Below is a small trained network, with its code and all its weights. Each question gives an input and a target symbol and asks what happens when units are switched off, that is, made to give their printed mean instead of their output.

import numpy as np


def w(rows, s, z=0):
    codes = np.array(rows[::2]) - 128.0
    scale = np.full(codes.shape[1], s)
    scale[-1] = z or s
    return codes * scale


def norm(h):
    return h / np.sqrt((h * h).mean(-1, keepdims=True) + 1e-5)


def f(y):
    return np.maximum(y, 0)


def softmax(a):
    e = np.exp(a - a.max(-1, keepdims=True))
    return e / e.sum(-1, keepdims=True)


def log_softmax(a):
    a = a - a.max(-1, keepdims=True)
    return a - np.log(np.exp(a).sum(-1, keepdims=True))


def net(x, mask):
    ids = ['αβγδεζηθλμξπστφω'.index(c) for c in x.split()]
    T = len(ids)
    res = E[ids] + P[:T]
    r = norm(res)
    for j in range(2):
        rows = slice(3 * j, 3 * j + 3)
        q, k, v = (r @ M[0][rows].T for M in (Q, K, V))
        z = softmax(np.where(np.tri(T) > 0, q @ k.T / 3**0.5, -1e9)) @ v
        o = O[0][rows]
        res = res + np.where(mask[j], z, o[:, -1]) @ o[:, :-1]
    y = f(norm(res) @ A[0][:, :-1].T + A[0][:, -1])
    res = res + np.where(mask[2:14], y, B[0][:, -1]) @ B[0][:, :-1]
    return log_softmax(norm(res)[-1] @ U[:, :-1].T + U[:, -1])


Q, K, V, O, A, B = {}, {}, {}, {}, {}, {}
E = w([
[143,176,165,152,171,107],'α',
[38,120,153,105,116,168],'β',
[106,208,104,122,71,146],'γ',
[96,148,153,91,118,83],'δ',
[50,91,146,140,103,137],'ε',
[140,160,163,170,196,88],'ζ',
[178,102,45,147,173,121],'η',
[88,116,51,164,138,136],'θ',
[149,171,190,143,48,159],'λ',
[84,168,81,86,157,88],'μ',
[158,98,96,149,44,101],'ξ',
[127,155,123,197,252,125],'π',
[77,168,138,166,191,141],'σ',
[150,86,131,102,80,118],'τ',
[109,172,170,180,107,67],'φ',
[160,148,152,103,77,112],'ω',
],0.033)
P = w([
[254,133,211,128,152,98],'0',
[207,153,188,143,150,115],'1',
[173,139,179,149,130,122],'2',
[151,146,160,146,100,132],'3',
[124,139,147,154,95,146],'4',
[108,143,134,153,90,146],'5',
[96,142,129,150,69,153],'6',
[95,154,122,151,72,157],'7',
[83,154,111,161,71,162],'8',
[76,157,107,160,62,161],'9',
[72,159,98,159,68,158],'10',
[78,147,94,152,56,160],'11',
],0.0054)
Q[0] = w([
[143,91,121,192,117,72],'h1',
[107,119,57,147,118,71],'h1',
[88,181,127,171,95,103],'h1',
[181,73,95,147,149,124],'h2',
[186,35,86,101,149,151],'h2',
[191,13,6,75,154,129],'h2',
],0.014)
K[0] = w([
[117,157,147,144,114,64],'h1',
[80,180,100,129,79,74],'h1',
[100,221,112,151,78,138],'h1',
[165,67,132,143,167,130],'h2',
[188,4,200,152,164,146],'h2',
[163,28,96,99,195,134],'h2',
],0.013)
V[0] = w([
[149,80,119,131,158,109],'h1',
[125,67,194,198,122,91],'h1',
[170,116,154,203,101,204],'h1',
[138,132,155,140,132,10],'h2',
[137,163,89,32,160,157],'h2',
[66,133,105,77,142,16],'h2',
],0.012)
O[0] = w([
[137,144,180,100,185,145,2],'h1',
[186,175,205,135,94,75,95],'h1',
[229,108,146,185,86,205,120],'h1',
[170,134,92,139,85,50,174],'h2',
[102,140,140,25,201,111,129],'h2',
[45,100,56,146,150,12,180],'h2',
],0.011,0.0053)
A[0] = w([
[79,137,251,113,93,79,73],'n1',
[133,158,184,145,215,55,60],'n2',
[87,137,120,119,76,184,254],'n3',
[65,142,74,153,116,79,102],'n4',
[22,152,135,94,132,138,42],'n5',
[131,78,163,136,154,59,101],'n6',
[65,191,185,128,156,107,78],'n7',
[138,141,193,32,136,129,217],'n8',
[138,52,195,114,124,23,134],'n9',
[132,182,136,98,124,101,120],'n10',
[109,165,181,86,158,154,109],'n11',
[174,151,185,162,120,63,99],'n12',
],0.013,0.0069)
B[0] = w([
[222,126,149,134,215,89,174],'n1',
[51,92,138,121,105,122,198],'n2',
[86,141,209,183,149,124,254],'n3',
[212,114,71,109,104,86,224],'n4',
[195,84,139,54,166,96,191],'n5',
[67,53,163,71,140,134,156],'n6',
[122,185,72,73,74,120,187],'n7',
[116,85,86,129,18,147,176],'n8',
[10,76,51,155,127,155,189],'n9',
[30,204,140,165,185,166,158],'n10',
[234,90,85,164,95,158,161],'n11',
[176,151,112,38,173,146,204],'n12',
],0.011,0.0095)
U = w([
[162,238,190,56,150,58,90],'α',
[112,98,219,27,121,163,75],'β',
[69,97,94,140,101,213,191],'γ',
[85,113,87,75,99,58,147],'δ',
[92,113,183,214,180,98,122],'ε',
[48,111,229,104,176,70,88],'ζ',
[209,97,69,111,164,158,86],'η',
[94,95,27,230,123,162,8],'θ',
[183,152,182,174,112,157,235],'λ',
[59,115,79,62,126,96,129],'μ',
[200,142,170,197,91,147,101],'ξ',
[137,146,164,132,227,168,123],'π',
[33,250,172,173,114,140,62],'σ',
[160,74,91,24,71,118,60],'τ',
[165,144,130,179,90,56,205],'φ',
[195,209,91,45,59,161,91],'ω',
],0.015,0.012)

Each question gives the input, a string of symbols that net reads in full, and the target symbol t.
The units are the heads (3 rows each of Q, K, V and O) and the neurons (one row each of A and B). Each row of codes is followed by its name. A weight is (code - 128) times the scale printed after its matrix; where a second scale follows, it is the last column's (O, A, B and U).
mask holds one flag per unit, heads first, then neurons. A switched-off unit (its flag False) gives its mean, the last column of its rows in O or B, instead of its output. The means were averaged over made-up inputs and are rounded, as every weight is.
A unit's drop is (log p(t) with every unit on - log p(t) with that unit switched off) / (log p(t) with every unit on - log p(t) with every unit switched off).
The circuit of an input: a set's keep is (log p(t) with only the set's units on - log p(t) with every unit switched off) / (log p(t) with every unit on - log p(t) with every unit switched off). Starting from the 12 units with the biggest drops (on a tie, the unit counted first), units are removed one at a time, each time the one whose removal leaves the highest keep (on an exact tie, the one counted first), for as long as the keep stays at least 0.8.
circuit, biggest first: the units of the circuit, biggest drop first
top k neurons: the k neurons with the biggest drops, biggest first
heads that matter: for each layer, one digit per head in row order, 1 if its drop is at least 0.15 and else 0, layers parted by /
input α γ μ μ ω θ μ σ, target π: circuit, biggest first	[h2]
input α α ξ γ π β, target β: top 2 neurons	[n5, n3]
input τ α λ α θ σ σ β σ, target λ: circuit, biggest first	[h2, h1]
input ω γ θ ζ, target μ: top 3 neurons	[n2, n3, n7]
input θ α θ σ, target σ: circuit, biggest first	[h2, n7, n9]
input π σ α σ, target σ: top 3 neurons	[n7, n2, n4]
input α ξ σ δ θ δ α θ τ θ θ, target δ: circuit, biggest first	[h1, n4]
input π φ η ω α α η η α ε, target φ: circuit, biggest first	[h2, h1]
input α η φ σ ξ ζ α ζ μ α, target μ: heads that matter	01
input α σ β γ ξ α μ α ξ λ ω ε, target ζ: heads that matter	01
input γ τ δ ε ζ, target μ: circuit, biggest first	[n7, n3, n2]
input τ ζ α γ α θ α σ λ σ, target π: circuit, biggest first	[h2, n9]
input α π δ τ σ, target δ: heads that matter	01
input γ φ β τ δ, target τ: top 3 neurons	[n8, n5, n11]
input ξ σ θ μ τ β α, target μ: heads that matter	00
input γ σ α σ φ ξ θ ε, target ζ: heads that matter	01
input σ λ ζ φ β η τ η θ, target φ: circuit, biggest first	[h1, n9]
input α θ δ β β, target δ: circuit, biggest first	[h2]
input σ π α β α ω, target ω: heads that matter	10
input α π θ θ ξ ε ζ α α, target α: circuit, biggest first	[n12]
input ε θ ζ, target ζ: top 2 neurons	[n2, n6]
input γ γ ω, target γ: heads that matter	11
input π α ω, target ω: heads that matter	00
input θ λ μ α δ β, target δ: heads that matter	01
